Below is a small trained network, with its code and all its weights. Each question gives an input and a target symbol and asks what happens when units are switched off, that is, made to give their printed mean instead of their output.

import numpy as np


def w(rows, s, z=0):
    codes = np.array(rows[::2]) - 128.0
    scale = np.full(codes.shape[1], s)
    scale[-1] = z or s
    return codes * scale


def norm(h):
    return h / np.sqrt((h * h).mean(-1, keepdims=True) + 1e-5)


def f(y):
    return y / 2 * (1 + np.tanh(0.7978845608 * (y + 0.044715 * y**3)))


def softmax(a):
    e = np.exp(a - a.max(-1, keepdims=True))
    return e / e.sum(-1, keepdims=True)


def log_softmax(a):
    a = a - a.max(-1, keepdims=True)
    return a - np.log(np.exp(a).sum(-1, keepdims=True))


def net(x, mask):
    ids = ['ΛΩαγζμστ'.index(c) for c in x.split()]
    T = len(ids)
    res = E[ids] + P[:T]
    r = norm(res)
    for j in range(3):
        rows = slice(2 * j, 2 * j + 2)
        q, k, v = (r @ M[0][rows].T for M in (Q, K, V))
        z = softmax(np.where(np.tri(T) > 0, q @ k.T / 2**0.5, -1e9)) @ v
        o = O[0][rows]
        res = res + np.where(mask[j], z, o[:, -1]) @ o[:, :-1]
    y = f(norm(res) @ A[0][:, :-1].T + A[0][:, -1])
    res = res + np.where(mask[3:7], y, B[0][:, -1]) @ B[0][:, :-1]
    return log_softmax(norm(res)[-1] @ U[:, :-1].T + U[:, -1])


Q, K, V, O, A, B = {}, {}, {}, {}, {}, {}
E = w([
[51,223,89,9,98,189,113,158],'Λ',
[43,32,123,121,173,72,121,108],'Ω',
[134,105,91,212,122,73,165,74],'α',
[94,105,85,234,38,144,2,52],'γ',
[95,20,136,74,96,158,37,169],'ζ',
[159,83,89,136,155,218,210,9],'μ',
[137,171,96,157,227,114,76,150],'σ',
[103,139,226,173,87,164,149,166],'τ',
],0.0052)
P = w([
[3,146,91,118,106,218,101,181],'0',
[60,157,73,115,111,175,120,168],'1',
[109,137,94,126,124,167,119,154],'2',
[123,123,97,132,138,121,112,125],'3',
[146,107,121,112,158,90,105,108],'4',
[153,100,130,111,170,64,98,100],'5',
[148,94,146,113,192,39,85,89],'6',
],0.0036)
Q[0] = w([
[150,108,70,105,173,77,60,90],'head 0',
[117,165,114,2,84,123,152,164],'head 0',
[53,69,172,112,120,114,121,203],'head 1',
[57,2,166,181,47,54,31,144],'head 1',
[153,135,48,117,171,125,144,129],'head 2',
[61,34,26,68,209,153,58,48],'head 2',
],0.0063)
K[0] = w([
[143,59,46,70,180,166,116,41],'head 0',
[141,166,49,94,135,50,61,186],'head 0',
[78,106,153,100,117,222,193,132],'head 1',
[182,56,162,134,167,229,227,25],'head 1',
[141,169,110,176,147,117,66,170],'head 2',
[184,152,253,125,146,2,92,184],'head 2',
],0.0059)
V[0] = w([
[119,132,139,132,83,20,44,138],'head 0',
[220,101,68,23,177,118,125,2],'head 0',
[187,85,114,107,192,190,149,22],'head 1',
[63,131,58,72,127,172,103,105],'head 1',
[99,110,128,85,67,187,208,68],'head 2',
[135,105,27,63,74,83,109,113],'head 2',
],0.0041)
O[0] = w([
[66,253,12,135,62,100,187,74,126],'head 0',
[31,40,102,223,132,249,101,213,15],'head 0',
[138,248,97,158,124,110,254,109,106],'head 1',
[156,135,126,196,160,42,188,127,254],'head 1',
[53,87,74,187,131,95,214,62,119],'head 2',
[15,124,182,104,145,159,66,97,153],'head 2',
],0.0037,0.0034)
A[0] = w([
[36,120,84,198,133,251,249,102,2],'neuron 0',
[164,41,102,77,36,233,1,198,54],'neuron 1',
[175,150,39,164,107,111,240,63,185],'neuron 2',
[94,200,127,42,136,174,167,221,174],'neuron 3',
],0.0051,0.0018)
B[0] = w([
[40,243,145,50,124,197,119,74,142],'neuron 0',
[183,115,173,182,115,202,101,254,252],'neuron 1',
[144,186,122,189,107,119,226,207,179],'neuron 2',
[66,159,134,187,135,162,168,105,139],'neuron 3',
],0.0067,0.0036)
U = w([
[26,196,116,101,115,220,141,76,221],'Λ',
[40,7,78,115,160,35,117,105,76],'Ω',
[201,176,52,195,126,99,237,158,202],'α',
[151,153,34,191,3,109,30,52,80],'γ',
[149,85,190,131,114,166,83,239,221],'ζ',
[174,73,126,109,155,210,133,49,29],'μ',
[185,232,43,102,245,107,44,147,3],'σ',
[163,182,252,68,74,74,117,79,114],'τ',
],0.0061,0.0024)

Each question gives the input, a string of symbols that net reads in full, and the target symbol t.
The units are the heads (2 rows each of Q, K, V and O) and the neurons (one row each of A and B). Each row of codes is followed by its name. A weight is (code - 128) times the scale printed after its matrix; where a second scale follows, it is the last column's (O, A, B and U).
mask holds one flag per unit, heads first, then neurons. A switched-off unit (its flag False) gives its mean, the last column of its rows in O or B, instead of its output. The means were averaged over made-up inputs and are rounded, as every weight is.
A unit's drop is (log p(t) with every unit on - log p(t) with that unit switched off) / (log p(t) with every unit on - log p(t) with every unit switched off).
The circuit of an input: a set's keep is (log p(t) with only the set's units on - log p(t) with every unit switched off) / (log p(t) with every unit on - log p(t) with every unit switched off). Starting from all 7 units, units are removed one at a time, each time the one whose removal leaves the highest keep (on an exact tie, the one counted first), for as long as the keep stays at least 0.8.
circuit, biggest first: the units of the circuit, biggest drop first
most important unit: the unit with the biggest drop
top k neurons: the k neurons with the biggest drops, biggest first
heads that matter: for each layer, one digit per head in row order, 1 if its drop is at least 0.15 and else 0, layers parted by /
drop of u: that unit's drop, to one decimal
input ζ τ τ σ Λ μ γ, target Λ: heads that matter -> 110
input γ μ ζ, target Λ: circuit, biggest first -> [head 1; head 0; neuron 0]
input ζ ζ σ ζ ζ μ, target Λ: most important unit -> head 0
input ζ ζ μ α, target Λ: circuit, biggest first -> [head 0; neuron 0; head 1]
input α τ Λ Ω ζ Λ, target Λ: heads that matter -> 100
input Λ τ σ α μ Ω, target Λ: circuit, biggest first -> [head 1; head 0; neuron 0]
input μ ζ ζ, target Λ: heads that matter -> 111
input τ μ τ, target α: top 2 neurons -> [neuron 2; neuron 0]
input α ζ τ, target τ: heads that matter -> 100
input ζ ζ γ Ω σ μ, target ζ: circuit, biggest first -> [head 2; head 0]
input Ω μ τ ζ γ, target α: heads that matter -> 011
input Ω μ τ Ω, target α: heads that matter -> 011
input τ ζ γ μ ζ Ω τ, target α: heads that matter -> 010
input Ω α μ, target Λ: circuit, biggest first -> [neuron 0]
input σ μ Ω ζ Ω α, target Ω: circuit, biggest first -> [head 0; neuron 1]
input μ ζ α Λ ζ, target Ω: circuit, biggest first -> [head 1; neuron 1; head 0]
input ζ μ ζ γ, target Λ: circuit, biggest first -> [head 1; head 0; neuron 0; head 2]
input μ ζ Ω ζ, target Ω: heads that matter -> 111
input Λ γ μ ζ ζ Ω α, target Ω: top 3 neurons -> [neuron 1; neuron 2; neuron 3]
input ζ μ α Ω, target Λ: most important unit -> head 1
input Ω τ τ, target τ: drop of neuron 0 -> 0.0
input Ω ζ ζ τ μ ζ, target α: drop of head 2 -> 0.7
input Ω ζ σ ζ Ω Λ, target Λ: drop of neuron 1 -> 0.1
input τ ζ μ τ Λ Ω, target α: drop of head 2 -> 0.7
